Where the symbols take the objects:
from | n i c w j x
s481 | s440 s212 s959 s67 s243 s723
s822 | s282 s382 s126 s172 s71 s823
s677 | s990 s999 s946 s766 s334 s313
s847 | s437 s420 s193 s274 s947 s477
s162 | s83 s798 s650 s806 s544 s966
s972 | s229 s962 s37 s481 s793 s84
s284 | s582 s952 s625 s638 s312 s29
s126 | s29 s24 s822 s249 s638 s179
s482 | s179 s533 s131 s565 s249 s492
s440 | s84 s460 s97 s946 s481 s242
s492 | s650 s274 s544 s926 s754 s781
s13 | s565 s477 s83 s781 s650 s77
s313 | s345 s866 s437 s798 s193 s784
s71 | s822 s739 s638 s866 s956 s131
s833 | s477 s650 s798 s891 s274 s972
s946 | s723 s590 s677 s947 s67 s437
s350 | s533 s249 s345 s477 s437 s656
s309 | s966 s72 s781 s853 s806 s829
s646 | s249 s437 s866 s650 s420 s565
s806 | s309 s206 s122 s625 s692 s486
s798 | s732 s162 s833 s206 s876 s37
s926 | s122 s215 s692 s312 s77 s582
s460 | s312 s440 s829 s590 s212 s638
s314 | s959 s853 s243 s382 s425 s677
s962 | s77 s972 s966 s212 s781 s312
s544 | s162 s876 s492 s692 s651 s309
s883 | s638 s723 s956 s420 s590 s249
s420 | s646 s847 s543 s492 s179 s13
s625 | s853 s425 s284 s71 s196 s282
s866 | s172 s313 s646 s162 s543 s299
s723 | s242 s883 s990 s847 s946 s350
s382 | s334 s822 s24 s345 s739 s766
s876 | s798 s544 s274 s988 s113 s72
s952 | s243 s284 s425 s242 s84 s67
s243 | s481 s582 s314 s24 s952 s946
s334 | s677 s282 s67 s637 s382 s193
s582 | s212 s243 s853 s126 s284 s590
s331 | s425 s196 s84 s990 s97 s382
s77 | s926 s229 s713 s460 s962 s284
s793 | s972 s781 s72 s243 s891 s440
s739 | s382 s71 s242 s313 s990 s637
s788 | s656 s565 s784 s972 s477 s215
s242 | s24 s638 s739 s437 s723 s533
s999 | s956 s677 s590 s823 s282 s866
s543 | s866 s193 s420 s544 s823 s83
s193 | s313 s543 s847 s876 s766 s732
s299 | s651 s784 s565 s966 s83 s692
s732 | s784 s83 s477 s72 s798 s594
s853 | s486 s314 s582 s822 s625 s999
s656 | s274 s754 s113 s229 s788 s891
s713 | s692 s594 s77 s829 s966 s625
s829 | s196 s97 s460 s999 s486 s71
s638 | s126 s242 s71 s646 s883 s482
s959 | s97 s486 s481 s334 s314 s990
s477 | s788 s13 s732 s793 s833 s229
s692 | s806 s988 s926 s196 s713 s853
s947 | s847 s179 s766 s656 s533 s833
s72 | s37 s309 s793 s314 s206 s97
s594 | s988 s713 s229 s97 s37 s425
s229 | s215 s77 s594 s440 s972 s952
s206 | s72 s806 s891 s425 s988 s959
s650 | s13 s833 s162 s122 s492 s962
s425 | s314 s625 s952 s739 s331 s334
s823 | s543 s766 s179 s651 s131 s162
s97 | s331 s829 s440 s677 s959 s739
s437 | s350 s646 s313 s833 s847 s788
s766 | s193 s823 s947 s113 s637 s798
s990 | s739 s956 s723 s193 s677 s345
s29 | s590 s67 s282 s482 s126 s420
s37 | s594 s966 s972 s959 s72 s331
s172 | s131 s345 s249 s83 s866 s651
s533 | s947 s482 s637 s788 s350 s274
s83 | s299 s732 s13 s309 s162 s713
s24 | s67 s126 s382 s350 s242 s947
s131 | s823 s637 s482 s299 s172 s544
s196 | s625 s331 s312 s956 s829 s822
s891 | s793 s122 s206 s952 s215 s481
s122 | s781 s891 s806 s284 s926 s212
s486 | s829 s959 s212 s282 s853 s956
s312 | s284 s84 s196 s883 s460 s126
s345 | s637 s172 s350 s732 s313 s113
s784 | s113 s299 s788 s37 s732 s988
s565 | s754 s788 s299 s962 s13 s926
s781 | s962 s793 s309 s582 s122 s460
s754 | s492 s656 s651 s77 s565 s122
s590 | s883 s946 s999 s179 s29 s646
s988 | s206 s692 s215 s331 s594 s314
s651 | s544 s113 s754 s713 s299 s806
s249 | s482 s350 s172 s13 s646 s754
s637 | s766 s131 s533 s784 s345 s876
s274 | s833 s492 s876 s215 s656 s793
s282 | s999 s334 s29 s131 s822 s543
s179 | s420 s947 s823 s754 s482 s650
s113 | s876 s651 s656 s594 s784 s206
s212 | s460 s481 s486 s29 s582 s883
s215 | s891 s926 s988 s84 s229 s243
s84 | s952 s312 s331 s723 s440 s24
s966 | s713 s37 s962 s486 s309 s196
s67 | s946 s29 s334 s533 s24 s847
s956 | s71 s990 s883 s543 s999 s172

The rows follow the links: the fewer symbols apart two objects are, the more alike their rows tend to be.

Each row is also shifted at random along 7 hidden directions that mean nothing.

Known rows, each with its object:
[-14, -10, 4, 10, 4, -7, 13, 25, 12, 11, 1, -3, -4, 16, 11, 1, -14, -18, -8, 10, 4, 9, -6, -2, 9, 0, 6, 0, 15, 3, -12, 14, 0, -15, -4, 8, 0, -4]: s952
[-5, -17, 3, 9, 27, -33, 18, 28, 2, 5, -6, -10, 13, 2, 5, -6, -23, -9, -4, 23, 16, 24, -10, 3, 4, -21, -8, 7, 18, 2, -11, 7, 6, 5, -21, 6, -3, 14]: s739
[-15, -1, 13, -1, -9, -8, -16, -7, -14, 1, -21, 23, 2, -18, 7, 0, 8, -16, 14, -13, -7, 10, 1, 1, 1, -5, -12, -4, 3, 2, 12, 0, 14, 2, 12, 6, -10, -8]: s243
[-7, -2, -10, -2, -4, 2, 18, 21, 28, 1, 4, -19, -5, 16, 2, -7, -18, -10, -14, 16, 9, 8, 5, -1, 1, 2, 11, 5, 6, 1, -9, 14, -5, -2, -21, 8, 15, 10]: s460
[24, -8, -5, 4, -4, 8, 8, -1, 28, -12, 2, -17, -8, 24, -10, -2, -6, 9, -16, 8, 6, -2, -10, 11, 6, 6, 21, 4, -13, -3, -3, 17, -10, -13, -5, 8, -1, -7]: s793
[-1, -3, 7, 0, 4, -12, -36, -4, 0, -13, 2, 25, 17, -7, -17, -8, -13, 0, 0, -18, 5, -9, -4, 9, -2, 7, -8, -27, 8, 3, 26, -6, 9, 6, 18, 7, -10, -7]: s350
[-2, 4, 15, -10, -12, 6, -29, 16, 0, 13, -9, 13, -4, -24, 12, 8, -1, -19, 20, 6, -4, -12, 14, -18, 9, 7, -15, -16, 10, 15, 22, -15, 18, 14, 18, 10, 0, 0]: s582
[-44, -5, -13, -9, -11, 34, -5, 19, 17, 33, 3, -6, -14, -9, 6, 16, 1, 8, 9, 26, 9, -27, 13, -24, -3, 3, 10, -4, 0, 12, 4, -11, 2, -16, 6, -19, 6, 6]: s71
[34, 0, 8, -5, 7, 0, 8, -2, -21, 16, 1, 7, 2, -13, 1, 6, -19, 1, 6, -7, -14, 1, 9, -6, 4, 0, -8, -1, 8, 1, 9, -3, 16, 1, 3, -6, -1, -4]: s692
[3, 8, 3, -2, -2, -3, -24, 5, -2, 2, 9, 19, 12, -5, -6, -7, -8, -9, 0, -16, -1, -7, 6, -5, -2, 5, -7, -19, 14, 7, 15, -12, 5, 2, 5, 2, 9, -3]: s646
[-25, -16, -2, 7, 5, -5, 7, -1, -11, 16, 1, 12, 26, -6, -26, -15, -22, -6, -12, -20, -21, -8, -19, 21, 4, -5, 8, -5, 15, 4, 4, 8, 10, -40, 7, 9, 13, -4]: s72
[16, 12, 0, 6, 18, -17, 28, 13, 12, -32, 19, -33, 1, 41, 2, -14, -19, -6, -25, 8, 8, 23, 3, 7, 10, 1, 3, 8, 7, -11, -22, 11, -22, 27, -28, 10, 5, 1]: s13
[-23, 10, 0, -4, -14, 4, 11, -1, -4, 14, -2, 0, -16, -5, 20, 19, 4, -5, 10, -4, -12, 6, 13, -20, -5, 1, 4, 7, 1, -1, -2, 2, 5, 2, 0, 2, 2, -6]: s77
[12, -5, -2, 9, 4, -24, 11, 1, -6, 12, 5, 14, 9, -2, 0, 17, -14, 4, 6, -20, -11, 3, -6, -5, -7, -2, 8, -2, 11, 0, 5, 4, 8, -12, 6, 8, -10, -18]: s833
[-52, 5, -7, 3, -13, 18, 2, -5, 8, 4, -5, 13, -20, -4, 25, 23, -10, 18, 3, 5, 16, 5, 16, -18, -17, -5, 4, 11, -16, -5, 11, 10, 2, -3, 1, -14, -22, -5]: s723
[35, 4, 16, -3, 22, -21, 9, 36, 6, 19, 8, -3, -2, -1, 18, 15, -25, -23, 2, 16, -4, 8, 15, -28, 7, -20, 0, -16, 24, 9, -2, -4, 15, 4, -8, 11, 9, -2]: s565
[-23, -7, 4, 4, -13, -10, -19, -5, 3, -4, -13, 11, 11, -6, -13, -12, 22, -24, 8, -15, -8, 2, -18, 16, 3, 7, -3, -4, 1, 5, 1, 1, -1, -5, 10, 18, 3, -1]: s84
[-6, -8, 5, 11, 8, -9, 9, -1, -24, 24, -3, 25, 13, -9, -5, -5, -29, -3, -3, -17, -13, 8, -5, 10, 6, -5, -9, 6, 16, -1, 7, 8, 14, -21, 7, -4, -7, -3]: s314
[12, -18, 7, 7, 7, -11, 5, 16, -2, 18, -10, -2, 15, -5, -12, -10, 8, -23, 3, 4, -8, 1, -18, 12, 11, -10, 1, 4, 11, 7, -14, 1, 1, -21, -2, 10, 12, 7]: s331
[9, 3, -4, 4, -12, 17, -10, 2, 22, -10, -4, -5, -18, 13, 14, -2, 30, 0, 0, 5, 13, -1, -6, -5, 1, 1, 3, 0, -14, 2, -10, 3, -13, -7, 1, -9, -7, -3]: s67
[-13, 8, -9, 0, -2, 16, 24, -23, -15, 0, 9, 2, -8, 2, -3, 5, -31, 28, -11, -7, -6, 2, 16, 5, -6, 11, 2, 17, -7, -12, 8, 9, 3, 6, -4, -14, -12, 0]: s806
[-39, 6, 5, -11, -10, -10, -9, 8, 7, -1, -5, -10, -11, -11, 8, 9, 31, -19, 18, 11, -9, -3, 1, -16, -3, -5, 6, -10, 0, 6, -3, -12, -2, 16, -2, 14, 15, 1]: s650
[-4, -9, 10, 3, 5, -15, 3, 6, 5, -5, -2, 4, 7, 5, -5, -5, -23, -9, -12, 1, -6, 10, -5, 7, 6, -8, 5, -8, 4, -2, 7, 11, 7, -6, -3, 16, -2, -4]: s891

From each start, follow one symbol. Which object do you reach?
Answers are names.
new walk
[34, 6, 14, -11, -6, 9, -15, 12, 4, 0, -1, -1, -17, -5, 8, 13, -8, -4, 6, 10, 1, -9, 15, -17, 6, 7, -5, -14, 3, 6, 15, -12, 11, 19, 8, 3, -6, -9]
c: s692
new walk
[0, -5, 6, -5, -16, 12, -6, 8, 11, 27, -24, 13, -17, -20, 15, 9, 30, -21, 14, 8, -12, -1, 3, -16, -9, -28, 16, -1, -8, 7, 2, 6, 8, -37, 2, 0, 13, 1]
c: s959
new walk
[-23, 4, -6, -5, -15, -2, 4, 2, 12, 1, -1, -11, -1, 3, -8, -7, 15, -23, -4, -2, -13, -4, -6, 2, 7, 5, 13, -1, 2, 4, -9, -2, -7, -8, -5, 14, 22, 2]
w: s212
new walk
[-8, 8, -19, -2, -13, 16, 23, -30, -13, 5, 6, -2, -7, -1, 2, 14, -7, 26, 1, -16, -14, -8, 7, 3, -9, 17, 4, 25, -9, -14, 4, 6, -2, -2, 4, -12, -8, -5]
x: s196
new walk
[23, 6, -8, 4, 5, 11, 21, -5, -9, 9, 14, -1, -3, 9, 0, -4, -38, 16, -17, -4, 1, 4, 12, 3, 3, 12, -8, 18, 5, -5, 4, 11, 1, 0, 0, -14, -9, 0]
x: s999
new walk
[0, -14, 1, -1, -9, 9, -1, 21, 27, 17, -8, 1, -7, 1, -1, -1, 5, -18, -3, 15, 2, -10, -9, -5, 4, -9, 19, -4, 1, 9, -3, 12, -2, -34, 0, 8, 12, 1]
j: s481
new walk
[-15, 5, -11, 0, -16, -5, 5, -6, 1, -1, 1, 3, 3, 5, 2, -2, -8, -6, -1, -8, -3, 7, 1, 6, -4, 18, -2, 14, 4, -2, 2, 5, -3, 12, -2, 8, 1, 0]
i: s84
new walk
[29, -11, 6, -5, 2, 11, 6, 2, -5, 27, -6, 5, -12, -14, 6, 18, -8, 12, 9, 8, -10, -11, 2, -10, -3, -14, 9, -1, -3, 3, 10, -1, 16, -23, 10, -9, -7, -4]
j: s988
new walk
[4, 4, -8, -9, -12, 24, 10, -18, 12, -14, 8, -27, -10, 8, -16, -5, 2, 19, -11, 8, 1, -14, 2, 10, 3, 15, 11, 12, -18, -4, -5, 3, -13, 2, -3, -5, 6, 4]
w: s853
new walk
[-32, -8, 14, 5, 5, -8, 8, -6, -26, 9, -11, 10, 4, -11, 1, -2, -3, -9, 4, -9, -17, 13, -4, 6, 6, -13, -4, 4, 6, -5, 2, 0, 13, -8, 0, 1, -3, -1]
n: s206
new walk
[4, 8, -7, -5, -19, 13, 3, -7, 11, 6, -4, 10, -6, 0, -2, -10, 2, -11, -10, -12, -11, 3, 6, 5, -7, 0, 12, 7, -7, -3, 0, 15, -6, -20, -9, -2, 18, 2]
w: s29
new walk
[58, 4, 2, -2, 6, -9, -16, 10, 11, -13, 7, 3, 10, 9, -8, -10, -29, 1, -10, 2, 19, -2, 9, 6, 2, 12, -9, -7, 10, 5, 16, -4, 2, 22, 1, 5, -2, 4]
i: s723
new walk
[-31, -8, 14, 7, 2, -19, -6, -8, -26, -5, -18, 8, 14, -16, -1, -13, 19, -18, 12, -8, -12, 20, -13, 16, 6, -5, -21, 7, 5, -2, -7, -4, 7, 9, 3, 7, -3, 7]
n: s314
